[-25 -40   3 -17 -13  -5  37  31  -1  26 -26 -12  19  17  46   1  47   0
  -6 -23  35   7  34  18 -31  -2 -20  -1  23 -48 -35  26   1   8  -2 -11
 -65 -30   6]
5
[  0 -13   6  12  -3 -16   6   6   3  -6  -6   6 -26  19  17   1  21  12
  -5 -37  33   1  -1  32 -12   1 -25 -24  18 -13   2  30   5   1 -13   5
  12 -15   6]
5
[ 25   5  -6   7 -10   0  -2   5   3  -1  14  25   9 -40   3  19 -15  -1
 -19  -8   2  -8 -25   4  -1   8  16   3  -9 -18   0  13   5  -5 -13 -18
 -13   1 -22]
2
[  0 -28  18  -9 -11  -3  20  -8 -17   9 -48 -31  42   3  41   6   2   3
  26  15  -8   2  31  16   7 -24   4   0  -5 -52 -31 -14 -24  -2  -2  15
 -30 -12   2]
3
[-10 -20  52 -25 -23  -1  19 -61 -22  25  13 -39  11  14 -12 -52   9   3
  19  24 -17  16  46 -20  57 -33 -60   0  17  -1   2 -14   0  31  68  46
 -24  29   3]
0
[-15 -16 -25 -15  17   0  40  37 -16  33   2  46 -18  43   6  -8  49  11
 -15 -33  42  -5  40 -11 -22  25 -11  -5  -2   6 -21  21  24  20   1 -48
 -79 -41   0]
4
[ -6 -13  36  16  -9 -19  16 -15  -5   6  -9 -32   7  11  67   6   0  -5
   4   3   8  -9   2  53  15 -30 -10 -21  12 -30  -3  -1 -20  17   6  10
   9   7   9]
7
[ 25  -8  14  -1   5  -2  20 -21 -40  15 -41 -28  28   4  36  10 -25  13
   8   9   7 -11  12  17  22 -13 -21 -37 -12 -27  -7 -12 -19  -1  26  21
 -20 -25  14]
2
[-21 -28  -4 -28 -27  -9  26   8  31  11  32  54 -25   8 -17 -19  47  19
 -34 -13  27   8  -3   3 -18  22 -21  34  22 -22 -19  58  41  25   0 -34
 -69  19 -29]
6
[ -5  15  10  14 -18  -6   4  14  18  -8   9 -16   0 -10  28  35 -35 -25
  -7  16   1  -9 -14   6   2  -5  35  20  -6  10   3 -31 -18 -33  -3 -11
  18  10   0]
7
[ 14 -15   8  -1   5  -5  -3  -7  -5  -7  -7  -8 -24  31 -18  -8  20  23
   2 -18  13  12  -6  17  -1  -4 -47 -28  17  -6   1  23  11  -5  -1  17
   5   1   8]
5
[ 12  33  -3  12  15  -4 -36  -8  17 -34  67  34 -51  33 -49 -30   4 -29
 -16 -14  -1 -10 -24 -38   3  30  11  31   4  63  38  -2  34 -28  -8   0
   6  59 -16]
8
[  7  39  12  15  23   5 -26 -16 -14 -11  -3 -29 -11   1  -1 -11 -21   0
  11   5  15   2 -10  19  23   5   7   6 -11  54  24 -13 -16  -7  -9  26
  52  14  34]
10
[ 46  26  17  -4  10  12 -32 -42 -27 -31  19  26 -31  -4 -77 -13 -17  13
   5  20 -43   3 -28 -34  36   0 -42 -19  12  12  40   5  26  -2  21  30
  13  11 -11]
9
[ -8  -4   0  13  49 -27  30 -19 -58  13 -48 -16 -16  72  95 -26  10  15
  15 -41  57 -55  51  27  25  16  -5 -63   8  23  20   8 -15  12  35  31
  -2 -32  36]
8
[  7  39 -31  20  53 -12  10  18 -26 -12   3  46 -35  26  30 -19   4  -3
 -23 -47  54 -70 -11   2  -5  44  16 -20 -13  38  -4  44  18  -9 -17  -5
  -3 -40   4]
8
[-20 -26  14 -15  -4  -9  20 -26 -34  22  -4  -6  10   4  24 -18  25  10
   6 -10   7  -7  30  -4   7   9 -12   1   1 -17  -6  12   9  15  20  10
 -59   5  -2]
8
[ -2 -19 -12 -20   4  17  23   0 -21  16 -29 -12  15  15  21  13  27  16
  11  -2  15  19  35 -17  -8  -5  -8 -11  15 -14   4  -2  -3  17  17  -3
 -36 -14  21]
9
[  5   1  -4  -4 -33   3 -18  -8  42 -13  44  29 -25   0 -58  15  25  17
 -17 -14   3  40 -30   6 -18   7  -7  30  -8   0  22  31  15  11 -22 -22
  17  43  -8]
6
[  4 -49  20 -15  -2  -6  14 -37 -37  19 -13 -26 -13  45 -28 -28  40  47
  19  -6   0  33  29  13  20 -17 -76 -37  17 -13  -4   9  19  45  38  13
 -27  -1  12]
4
[  2 -18  14  13 -27  -1 -12 -17 -10   2 -30 -57  16 -11   6  30 -14  12
  29  -4  -2  30  -3  30   2 -24 -15 -17  -4 -27   6 -15 -32  -1  -9  29
  55  -4  28]
5
[ 32  49  -4  21  10  -7 -10   2  -1 -23  25  37 -32 -47 -33  21 -59   4
 -18   3  -6 -42 -66  -7  16  19  -4   0 -18  23  17  11   4 -26 -23  -5
  42 -20 -14]
7
[ -6 -11 -33   0 -30  13 -31  16  47  -5  17  -8 -26  -6 -36  31  37  -6
 -13 -21  11  53 -23   8 -40  -5  25   7  -2   6  -6   9   9   9 -35 -19
  32  31  -6]
1
[  4  37 -18  -1  37 -12  52  20 -26  11   6  80 -26 -27  18  -2 -11  12
 -38 -20  40 -80 -12 -14  12  40 -11  -9  -8  13  -5  38  22   0   1 -33
 -57 -62 -19]
7
[ 19  12 -21  13  -2  -2   9  24   6   3  -5  26   8 -29  38  39 -21  -2
 -22 -25  25 -15 -16  12 -10  14  44  -9 -20 -13  -1  12 -12 -17 -19 -31
  -1 -24 -11]
2
[-33 -40  -1 -31 -28   7  35 -21  -7  35  -3 -22  49 -64  10  -7  16  16
   4   8  -2  18  20  -1 -19  -9 -15  13  -2 -52 -41  21  -3  37   6   0
 -58 -25  -3]
11
[-15 -31  -6  -5  28 -10  16 -15 -11  -2 -23 -13 -10   8  40 -17  21  26
   3 -24  34  -3   3  51  -8  -4 -23 -49  11   3 -27  36  -4  23   3  18
  16 -37  16]
11
[-14 -23  14 -15 -34  -2 -13 -21  17   6  21 -26 -10  -2 -29 -16  19 -12
  -3  12 -12  39   2 -15   1 -14  -7  13  22  -7  -4  -8  19  12   5  13
 -23  44 -11]
1
[  2  20   3  13 -13  -8  -3  14  -5   3  13   1   2  -2   9  10 -14 -17
   2  -7  -5 -13  16 -12   4   6  25  23  -7   2   9 -33  -8   1 -15 -14
   0  -6   3]
4
[ -3 -32   4  -3   9  -8  26 -14 -24   9 -66 -43  18   8  48  13 -17  31
  35   0   5  -1  33  23  22 -13  -2 -34   1 -21 -23 -18 -33   1  14  22
  13 -17  10]
3
[-16 -20  10   2  25  -4  10 -15 -10  -2 -16 -51  12  18  17 -25   9  -2
  25   0  13  17  27  -4  17 -16  -2  11   4  24 -13 -20 -13  13   4  29
  21  18  23]
3
[ 27 -12 -37   3  43  11 -12  16  14 -19  -5  -3 -28  54 -14   6  20   8
 -11 -17  33  20 -16  10 -14   8  -6 -33  -2  56  11  13   6  -9   4 -12
  40   8  16]
2
[ 25  -3 -34  -7  33  15 -18   8   8 -22  -5   9 -44  57 -23   6  33  14
  -2 -19  28  33 -11  -8 -18   5 -12 -25  15  43  19  20  18   1  -6  -4
  31  11  24]
9
[-10  16 -21   4  42   0  43  26 -22  24  12  45   4   1  51 -26  10 -18
 -26 -23  56 -50  24 -26   6  32  15  15   2  30  -5   3  16  12   8 -22
 -68 -26  -2]
2
[-25 -14  11 -13 -46   3   7   0  18  14  25   3   6 -25 -29   0  11 -11
  -3   8  -4  24   8 -35 -10   5 -16  47  10 -13  -6 -10  16  -9  -2  -4
 -46  20 -13]
5
[ 37 -18 -36  -7  51   4   1  -6 -17 -10 -28  22 -38  46 -15  -3  26  44
  -7 -28  38   2 -29  30   5  14 -47 -67   0  38   7  36  16  13  16  -2
  30 -20   8]
2
[ 23   4  -6  22   6  -2 -16  15  -3  -9 -24 -50  -1 -14  20  66 -43   5
  18  -4   6   5 -39  54  -6 -19  27 -33 -24   6   3 -24 -50 -15 -24   4
 105  -9  32]
7
[ -8  20  32  13   0 -18  11 -15 -27   3  11  -1  -2 -15   9 -26 -18 -12
   0  -5   9 -32   7 -14  22   2 -25   8  12  -6   5   0   5  -2   0  29
 -14 -17   7]
5
[-31 -26   0   1 -10  -3  28   9 -12  16 -41 -49  22  16  47  13   2   2
  15  -9  32   6  32   9  -2  -7  -4  -8  14  -7 -15 -20 -22  -7  11  10
  -7 -19  28]
5
[-25   5   1 -13  -9  -2  30   3  14  16  67  64 -32  -3 -32 -24  29 -12
 -25   5  13  -7   6 -45   5  19 -23  34  16  28  17   6  49   9  29 -33
 -83  29 -40]
7
[-31 -10   7 -14 -38  19   3   0  15  19 -10 -61  49 -54   7  16  -2   0
   8  23   0  46  14   6 -21 -13  16  48 -10 -20 -20  -2 -25  11 -20  -9
 -12  16  16]
10
[  6  52  46  14  18 -20 -12 -21 -22  -6  11   7 -34  24  16 -39 -26 -10
  -5   5  12 -35  10   6  47  14  -7 -17  19  30  36   0   4 -24  20  29
 -11  18  -1]
10
[  7 -10 -18 -26 -51  17  -1   0   2  17 -20  -9  36 -61 -39  43  -5   5
   0  22 -34  21 -12 -15 -23  -2   9   9 -18 -63 -17  -6  -7   3 -22 -14
 -34 -15 -16]
1
[-29 -28  16 -19  -8 -13  46  -6 -16  29 -19   9  31  -1  49 -19  19   3
  12   1   6 -12  56 -15  11  -4  -7   7  14 -39 -28  -5   5  14  15   2
 -86  -6 -20]
3
[ -2  24  12   8  41 -22  21 -14 -27   6 -21  12 -39  73  62 -35   6  22
  -3 -29  65 -35  29  40  25  15 -17 -59  20  38  22  24  -3  -1  20   9
  -9 -13  22]
10
[ 24  23 -21  13  45   0  -1  12  -1 -16  22  26 -31  -3 -13 -19 -15  -6
 -26 -17  29 -25 -31 -16  13  27   3   4   0  53   8  13  15  -8  -4  -7
  15   1  -3]
2
[-14 -15  12   7 -22  -4   2   2   3   9  19 -28   7  18  15   0  13 -11
   7 -11   2  25  32   1  -1 -21   7  19   5  -8  -5 -24  -4  21  -5 -14
 -15  16   7]
4
[ 19 -11  -3  -7 -12   9 -13 -11 -15   6  -5 -28  -4   8 -52  12  -9  24
  25   9 -23  33   2  -9   6  -3 -28  -5 -14   8   3 -28  -5   6   8   5
  19  -4  14]
4
[  18   -8   30  -21  -71    6  -33  -24   46  -21   70   18  -13  -30
 -114    1   10    1  -21   34  -50   60  -51   -5  -27    0  -29   76
   -6  -43  -11   27   39    3  -16   -5  -16   65  -31]
6
[  9   3  26  -8 -24   2   3 -22 -11  16 -10 -27  16  -8  19   3  -4  -2
   8   5  -9   6  15  21  15 -20 -12   1  -8 -27 -18 -12 -21  14  15  28
  21   2  12]
0
[ 11  13  32   7 -33 -13  16  11   0  -6 -23   0  24 -45  84  27 -43 -15
 -15   4  -8 -38  11   0   3  -7  42  11  23 -71 -21   5 -18 -27 -15  -4
 -43 -28 -13]
9
[  2 -12 -31 -18 -22  29 -18   3  24 -10 -13 -35  44 -25 -25  45 -14 -14
  12  25 -30  36 -15  -3 -39  -6  23   8 -29  -1 -19 -31 -24 -19 -16  -3
  31 -14  16]
11
[ 19  -3  12   4  37 -11 -15 -27 -36 -16 -17 -24 -20  72  21 -30  24   0
  16 -15  13 -14   6  25  15   0 -23 -34   2  20  19   7   2   3  12  37
  18  10  27]
8
[ -2   4  21   8  -7  -9 -14  -4  18 -16  47  18 -41  23 -40 -26   7 -16
  -9 -10   6  11  -8 -22   8  10 -25  19  27  34  25  -5  27 -23   2  10
  -9  37 -10]
5
[-26 -41  20  -3 -14 -12  51 -11 -25  37 -43 -45  46 -14  88  25   9  16
  14   2  16 -10  36  44   9 -28  -5 -28   1 -49 -13  -1 -37  35  17  -5
 -22 -25  21]
7
[-14   3 -37   1  24  11   7  12  -3   7 -20 -22 -16  16   3  -4  23   3
  -2 -17  40   0   3   0  -8  10  14 -13   2  30  -5   1  -4  18  -7  -1
  20 -12  23]
1
[ 25  45  18  31   2  -9 -16   5   7 -21  27  23 -23 -15   3  26 -35 -23
 -16  -1  -9 -34 -38   8  19   3  23   1 -10  12  28 -12  -7 -27 -12  -5
  38   3  -7]
7
[ -6   5 -27 -14 -27  21 -20   5  45 -14  34  11  14 -47 -44  31 -26 -18
  -6  18 -34  26 -28 -25 -32  12  32  31 -18  15 -11 -22  -3 -32 -25 -19
  11  10 -18]
11
[-17 -53  47 -16 -23 -16  10 -10  30   6  15 -25 -26  36  32 -35  42   0
 -15 -11  17  31  18  44   2 -30 -34  -3  42 -15 -49  34  11  13  24  15
 -11  36 -10]
0
[ 20   5 -33   0   3  12 -14   4  17 -22  21  50 -44  -7 -36  15  28  26
 -17 -29  21  20 -31  -8 -18  11  -2 -12  12  15  15  45  32  10 -20 -23
  15   5 -14]
9
[ 13  24   4  20  -1 -10  14  38   7  -7   1   5  29 -64  61  14 -60 -38
 -31  -1  13 -48 -31   4  -1  17  59  34  -8 -23 -30   2 -18 -34 -33 -19
 -16 -31 -14]
2
[  3  19 -23   7  19   7  19  17  -7   8 -29   4  -7  35  44  16  10  -3
  -6 -29  46 -19  16  29   3   4  12 -26 -15  20 -10   4 -21   3   4  -2
  36 -31  25]
0
[ 40  26   1  23  32 -27   6 -10 -29 -18 -33  48 -33   4  31  -2 -27  32
   2 -28  13 -63 -16  38  30  13  -2 -59  -1 -29  -4  37  -3  -7 -16  15
  25 -36 -22]
3
[-10  39  -2   3  -4  -6  12  33  30 -14  26  35  -2  30  29   0  -6 -43
 -28  -1  20 -31   4 -15  -5  24  40  62   6  15  16 -20   1 -21 -20 -27
 -35  20   0]
6
[ 10  30  -7  10 -12  10 -28  20  16 -29  39  24  -4  -2 -29  12  -5 -45
 -19   4 -15  -9 -18 -29 -28  20  42  55 -16   6   9  -8  16 -42 -33 -19
 -21  27 -17]
8
[  7 -20  13  -2 -11   9  -5 -29 -15 -11 -34 -63  18 -45   9  16 -23  27
  22   9 -12  28 -14  13  15 -27 -12 -10   9 -23  -8   8 -27  17  -2  27
  48 -13  23]
9
[-12  -2  39  -5  -6 -19  41  -5 -28  11   7  31   5 -46  55 -36  10   0
 -20  -8  17 -39  18  -6  17   1 -13  15  42 -58 -16  45  24  27  -1   0
 -96 -22 -25]
9
[-34 -18 -34 -10  -7   1  43  28 -14  36 -54 -16  37 -38  63  25  10   8
  -7 -16  39 -16  30  12 -29   9  41 -12 -11 -42 -39  23 -22  23 -20 -21
 -32 -68  13]
1
[ 10  -6 -33   2  17  19 -35   8   8 -23 -11 -29 -10  42 -18  24  22  -3
   6 -16   8  26 -15   3 -25   5  17  -6 -19  38   7   3  -5 -21 -15   1
  47  17  25]
8
[  4  17 -48   8  20   8  31  35  -4  16  -7  63  -1 -17  24  33 -31   0
 -26 -18  34 -35   6 -31 -11  46  33  -9 -23  28   4  -1   4 -23   1 -43
 -36 -45 -13]
2
[ -4  -3  -9  -3  33  -9  31   0 -16  11   9  30 -33  -5   2 -22  23  27
 -13 -16  38 -30 -25  12  12  20 -38 -13  12  23  -1  33  19  27   7  -8
  -9 -16   0]
7
[ -4   9 -28   7 -32   8 -22  30  36 -12  -8 -24  18 -77 -14  47 -27 -17
 -18   5  -8  13 -44  -1 -37  10  65  35 -21 -10 -24   2 -18 -22 -66 -19
  41 -12   1]
1
[ 24  29 -10   3 -32   6 -25   6  35 -36  38  45 -26 -57 -53  26 -42  -4
 -22  12 -27   5 -48 -40  -8  18  21  25   8   1  15  17  21 -35 -28 -22
   6  14 -40]
9
[ -8 -23  12  -1 -33  -2  -6 -25   2  13  25  -2 -11 -14 -51  -6  19  13
  10  -6  -3  40   0  -9  -2  -8 -48   6   8 -18  15  15  16  20  -6  11
  -9  27  -4]
5
[ -7 -40   9 -26 -45   2  -5 -45  13  13  22   9 -11 -17 -59   3  44  50
   6  -3  -9  61 -14  19  -9  -6 -56  18  -4 -25   6  35  22  54   4   5
   3  38  -1]
6
[  6 -12  -5  -6  28   6  -3  -4   2 -10   4 -19 -24  49 -17   3  25   4
   5   8   8  18 -10  10   3  -9 -31 -17   6  49  16 -14   3   5  18   2
  31  23  21]
7
[ 14 -22 -25 -17   5   8  21  10  -9   1 -40  25  -8  -2  18  23  23  41
 -11 -21  24   3  -5  15 -22   6 -13 -38  12 -35 -24  55   9  11  -5 -19
 -21 -47   0]
9
[ 20  32  -1  19  21 -11   6 -19 -35  -5 -20  12 -19  18 -11   1 -46  15
  11  -8   7 -37  -2 -17  29  24 -24 -34  -2  23  35 -15  -8 -25  10  26
  28 -29  21]
5
[ -4 -22 -26 -22 -24  11   5  25  12  14  19  22  -8  -4 -54  17  27  15
  -7  -6  -2  35   3 -22 -35  14 -12  21 -11  -5 -20   7  23   9 -13 -44
 -37 -13 -14]
4
[-28 -33  -9 -18   1  -9  41  14  -5  35  16  36 -25  34  10 -31  42  17
  -9 -23  28  -2  49 -17  -3  16 -28  -2  21  -1 -21  21  32  35  21 -37
 -87 -14 -20]
4
[ 18  10   7  -6 -34   8 -28  -5  41 -34  70  44 -52 -42 -84  -2  -2   0
 -29   6 -27  37 -41 -40 -10   8 -10  39  30  -6   7  34  50 -11 -10 -18
 -22  53 -54]
9
[-17 -34   1 -21 -54  22  -6  -1  41   9  20 -38  17 -21 -33  22  35  -8
  -3   8 -10  72   8   6 -20 -32 -10  35  -6 -16 -29   2  -1  20  -2 -11
   7  48  -7]
0
